Below are the code and all the weights of a small trained network. Each question names an input and a target symbol and asks about switching units off, where a switched-off unit gives its printed mean instead of its output.

import numpy as np


def w(rows, s, z=0):
    codes = np.array(rows[::2]) - 128.0
    scale = np.full(codes.shape[1], s)
    scale[-1] = z or s
    return codes * scale


def norm(h):
    return h / np.sqrt((h * h).mean(-1, keepdims=True) + 1e-5)


def f(y):
    return np.maximum(y, 0)


def softmax(a):
    e = np.exp(a - a.max(-1, keepdims=True))
    return e / e.sum(-1, keepdims=True)


def log_softmax(a):
    a = a - a.max(-1, keepdims=True)
    return a - np.log(np.exp(a).sum(-1, keepdims=True))


def net(x, mask):
    ids = ['βγζλμξπστφ'.index(c) for c in x.split()]
    T = len(ids)
    res = E[ids] + P[:T]
    q, k, v = (norm(res) @ M[0].T for M in (Q, K, V))
    z = softmax(np.where(np.tri(T) > 0, q @ k.T / 2**0.5, -1e9)) @ v
    res = res + np.where(mask[0], z, O[0][:, -1]) @ O[0][:, :-1]
    y = f(norm(res) @ A[0][:, :-1].T + A[0][:, -1])
    res = res + np.where(mask[1:9], y, B[0][:, -1]) @ B[0][:, :-1]
    return log_softmax(norm(res)[-1] @ U[:, :-1].T + U[:, -1])


Q, K, V, O, A, B = {}, {}, {}, {}, {}, {}
E = w([
[129,166,62,95],'β',
[147,211,70,166],'γ',
[151,145,51,200],'ζ',
[148,212,70,166],'λ',
[191,122,186,177],'μ',
[134,185,90,135],'ξ',
[214,57,219,55],'π',
[156,204,115,169],'σ',
[126,122,10,140],'τ',
[190,215,183,182],'φ',
],0.012)
P = w([
[21,124,177,88],'0',
[181,165,116,59],'1',
[83,151,127,139],'2',
[208,161,108,78],'3',
[87,140,136,153],'4',
[229,158,98,97],'5',
[90,128,140,170],'6',
[236,146,87,115],'7',
[95,117,142,193],'8',
[254,134,87,133],'9',
[94,95,123,212],'10',
[189,140,68,51],'11',
],0.0098)
Q[0] = w([
[99,86,146,98],'head 1',
[4,132,164,167],'head 1',
],0.038)
K[0] = w([
[190,210,103,126],'head 1',
[21,252,188,52],'head 1',
],0.02)
V[0] = w([
[119,250,54,192],'head 1',
[93,46,15,87],'head 1',
],0.017)
O[0] = w([
[90,194,169,130,255],'head 1',
[249,159,145,236,24],'head 1',
],0.017,0.0091)
A[0] = w([
[158,159,118,62,161],'neuron 1',
[110,141,175,181,132],'neuron 2',
[209,94,204,78,197],'neuron 3',
[160,136,42,98,156],'neuron 4',
[253,93,134,74,255],'neuron 5',
[79,94,110,68,93],'neuron 6',
[195,160,135,125,136],'neuron 7',
[194,123,145,44,188],'neuron 8',
],0.024,0.0078)
B[0] = w([
[163,56,98,189,192],'neuron 1',
[140,88,70,85,200],'neuron 2',
[76,65,230,77,158],'neuron 3',
[161,192,64,181,180],'neuron 4',
[2,57,189,202,189],'neuron 5',
[234,108,188,123,254],'neuron 6',
[198,176,79,143,184],'neuron 7',
[48,64,41,122,177],'neuron 8',
],0.026,0.012)
U = w([
[167,113,146,177,49],'β',
[92,161,117,106,142],'γ',
[231,196,89,127,251],'ζ',
[89,165,120,112,141],'λ',
[244,8,87,95,2],'μ',
[119,108,50,71,56],'ξ',
[72,49,112,177,213],'π',
[180,158,255,94,197],'σ',
[177,144,203,235,109],'τ',
[154,107,127,97,36],'φ',
],0.0095,0.0029)

Each question gives the input, a string of symbols that net reads in full, and the target symbol t.
The units are the heads (2 rows each of Q, K, V and O) and the neurons (one row each of A and B). Each row of codes is followed by its name. A weight is (code - 128) times the scale printed after its matrix; where a second scale follows, it is the last column's (O, A, B and U).
mask holds one flag per unit, heads first, then neurons. A switched-off unit (its flag False) gives its mean, the last column of its rows in O or B, instead of its output. The means were averaged over made-up inputs and are rounded, as every weight is.
A unit's drop is (log p(t) with every unit on - log p(t) with that unit switched off) / (log p(t) with every unit on - log p(t) with every unit switched off).
The circuit of an input: a set's keep is (log p(t) with only the set's units on - log p(t) with every unit switched off) / (log p(t) with every unit on - log p(t) with every unit switched off). Starting from all 9 units, units are removed one at a time, each time the one whose removal leaves the highest keep (on an exact tie, the one counted first), for as long as the keep stays at least 0.8.
units of the circuit, in order: the units of the circuit, biggest drop first
k most important neurons: the k neurons with the biggest drops, biggest first
drop of u: that unit's drop, to one decimal
input ξ ζ ζ, target ξ: units of the circuit, in order => head 1; neuron 6; neuron 5; neuron 2
input π ζ ζ ζ σ ζ λ ζ τ π σ σ, target π: units of the circuit, in order => neuron 5; head 1; neuron 6
input σ ζ σ ζ γ γ σ σ π γ σ φ, target π: units of the circuit, in order => head 1; neuron 5
input ξ γ μ, target ξ: units of the circuit, in order => head 1; neuron 6; neuron 2; neuron 5
input ζ ζ σ, target ζ: units of the circuit, in order => head 1; neuron 5
input σ σ β μ τ γ, target τ: units of the circuit, in order => head 1
input σ λ σ ζ π, target σ: units of the circuit, in order => neuron 3; head 1
input σ σ σ σ σ σ σ σ π σ γ, target σ: units of the circuit, in order => neuron 6; neuron 8; head 1
input σ σ π ζ ζ ζ π λ λ σ π, target σ: 4 most important neurons => neuron 3; neuron 8; neuron 1; neuron 5
input ξ σ σ ξ σ σ ζ, target ξ: 2 most important neurons => neuron 6; neuron 2
input τ σ σ σ, target τ: 2 most important neurons => neuron 5; neuron 7
input μ τ σ ζ γ γ σ ζ σ ξ σ, target μ: 2 most important neurons => neuron 6; neuron 5
input σ ζ μ σ φ σ ζ σ σ π, target π: 2 most important neurons => neuron 5; neuron 8
input ξ ξ φ π ζ ζ σ, target ξ: 2 most important neurons => neuron 6; neuron 2
input ξ ξ σ, target ξ: drop of neuron 5 => 0.6
input ζ σ φ, target ζ: drop of neuron 2 => 0.1
input γ φ μ γ σ τ π τ σ μ ζ γ, target ζ: drop of neuron 5 => 0.1
